Below is a small trained network, with its code and all its weights. Each question gives an input and a class and asks what happens when units are switched off, that is, made to give their printed mean instead of their output.

import numpy as np


def w(rows, s, z=0):
    codes = np.array(rows[::2]) - 128.0
    scale = np.full(codes.shape[1], s)
    scale[-1] = z or s
    return codes * scale


def f(y):
    return y / 2 * (1 + np.tanh(0.7978845608 * (y + 0.044715 * y**3)))


def log_softmax(a):
    a = a - a.max(-1, keepdims=True)
    return a - np.log(np.exp(a).sum(-1, keepdims=True))


def net(x, mask):
    res = np.array(x, float).reshape(1, 4) / 4 @ E
    y = f(res @ A[0][:, :-1].T + A[0][:, -1])
    res = res + np.where(mask, y, B[0][:, -1]) @ B[0][:, :-1]
    return log_softmax(res[-1] @ U[:, :-1].T + U[:, -1])


A, B = {}, {}
E = w([
[119,137,114,134,115,130,120,126],'x0',
[14,108,154,122,220,132,115,16],'x1',
[130,246,218,89,103,156,48,145],'x2',
[125,141,117,39,35,213,221,88],'x3',
],0.011)
A[0] = w([
[78,119,138,81,137,152,158,46,129],'neuron 1',
[139,142,138,94,106,146,153,128,123],'neuron 2',
[56,111,154,145,177,99,84,21,170],'neuron 3',
[177,156,101,94,77,166,182,126,129],'neuron 4',
[141,235,199,102,125,141,80,120,172],'neuron 5',
[114,238,231,98,108,142,72,143,174],'neuron 6',
[122,102,101,155,136,92,171,118,190],'neuron 7',
[91,133,157,106,104,179,186,95,135],'neuron 8',
[142,80,66,148,149,121,167,113,206],'neuron 9',
[119,126,126,65,86,187,179,109,164],'neuron 10',
[128,152,116,78,79,124,181,135,134],'neuron 11',
[161,107,134,168,155,97,95,187,184],'neuron 12',
[141,60,68,148,134,106,161,113,214],'neuron 13',
[137,110,137,191,167,73,73,135,198],'neuron 14',
[146,132,112,170,124,52,116,149,179],'neuron 15',
[136,133,91,129,115,128,175,116,141],'neuron 16',
[247,136,99,129,84,113,136,217,244],'neuron 17',
],0.012,0.011)
B[0] = w([
[72,182,147,100,77,162,117,91,192],'neuron 1',
[132,109,112,87,144,108,83,96,153],'neuron 2',
[71,137,149,154,166,77,177,114,224],'neuron 3',
[160,73,90,108,166,99,83,110,185],'neuron 4',
[113,136,201,104,147,99,45,155,207],'neuron 5',
[131,124,176,99,138,93,48,150,221],'neuron 6',
[128,156,93,152,96,126,195,111,182],'neuron 7',
[86,132,130,65,96,180,76,71,181],'neuron 8',
[117,129,58,151,110,128,202,98,202],'neuron 9',
[146,112,91,66,146,155,73,79,199],'neuron 10',
[151,90,104,93,170,120,94,96,172],'neuron 11',
[147,169,149,151,102,141,145,183,194],'neuron 12',
[151,153,76,159,120,146,191,97,210],'neuron 13',
[134,150,147,156,138,110,150,162,206],'neuron 14',
[156,181,132,148,93,134,157,151,183],'neuron 15',
[126,86,100,121,139,163,151,93,155],'neuron 16',
[245,87,108,123,103,136,119,148,255],'neuron 17',
],0.012,0.022)
U = w([
[236,175,76,210,49,204,187,176,251],'0',
[92,177,101,179,177,49,235,84,137],'1',
[217,18,19,121,151,174,155,29,158],'2',
[48,121,58,105,71,248,168,9,74],'3',
[202,153,188,118,40,130,95,254,141],'4',
[53,130,192,170,253,64,107,152,155],'5',
[207,46,109,72,203,99,45,96,18],'6',
[75,191,177,61,100,191,68,51,78],'7',
],0.0067,0.002)

Each question gives the input, the list of numbers given to net, and the class t.
The units are the neurons (one row each of A and B). Each row of codes is followed by its name. A weight is (code - 128) times the scale printed after its matrix; where a second scale follows, it is the last column's (A, B and U).
mask holds one flag per neuron, in row order. A switched-off neuron (its flag False) gives its mean, the last column of its row in B, instead of its output. The means were averaged over made-up inputs and are rounded, as every weight is.
A unit's drop is (log p(t) with every unit on - log p(t) with that unit switched off) / (log p(t) with every unit on - log p(t) with every unit switched off).
The circuit of an input: a set's keep is (log p(t) with only the set's units on - log p(t) with every unit switched off) / (log p(t) with every unit on - log p(t) with every unit switched off). Starting from the 12 units with the biggest drops (on a tie, the unit counted first), units are removed one at a time, each time the one whose removal leaves the highest keep (on an exact tie, the one counted first), for as long as the keep stays at least 0.8.
circuit, biggest first: the units of the circuit, biggest drop first
most important unit: the unit with the biggest drop
top k neurons: the k neurons with the biggest drops, biggest first
drop when u is switched off: that unit's drop, to one decimal
input [-8,0,1,5], class 6: circuit, biggest first => [neuron 4; neuron 13]
input [7,7,-7,-1], class 1: circuit, biggest first => [neuron 3]
input [-5,-5,0,-6], class 0: top 2 neurons => [neuron 6; neuron 5]
input [-5,8,-1,1], class 3: top 2 neurons => [neuron 1; neuron 8]
input [-3,2,-7,7], class 3: top 2 neurons => [neuron 17; neuron 1]
input [0,1,-1,6], class 3: top 2 neurons => [neuron 17; neuron 1]
input [-4,1,1,8], class 7: top 3 neurons => [neuron 1; neuron 17; neuron 8]
input [2,-1,0,0], class 0: top 2 neurons => [neuron 6; neuron 5]
input [5,2,-3,-8], class 1: top 2 neurons => [neuron 17; neuron 3]
input [-7,2,-4,-8], class 1: top 2 neurons => [neuron 17; neuron 3]
input [5,5,2,0], class 5: top 2 neurons => [neuron 3; neuron 10]
input [1,8,6,-1], class 5: drop when neuron 3 is switched off => 0.4
input [1,-6,6,1], class 6: drop when neuron 4 is switched off => 0.2
input [0,-6,-1,-7], class 0: drop when neuron 4 is switched off => 0.0
input [8,-3,0,3], class 2: drop when neuron 6 is switched off => 0.5
input [-8,7,6,0], class 5: most important unit => neuron 3
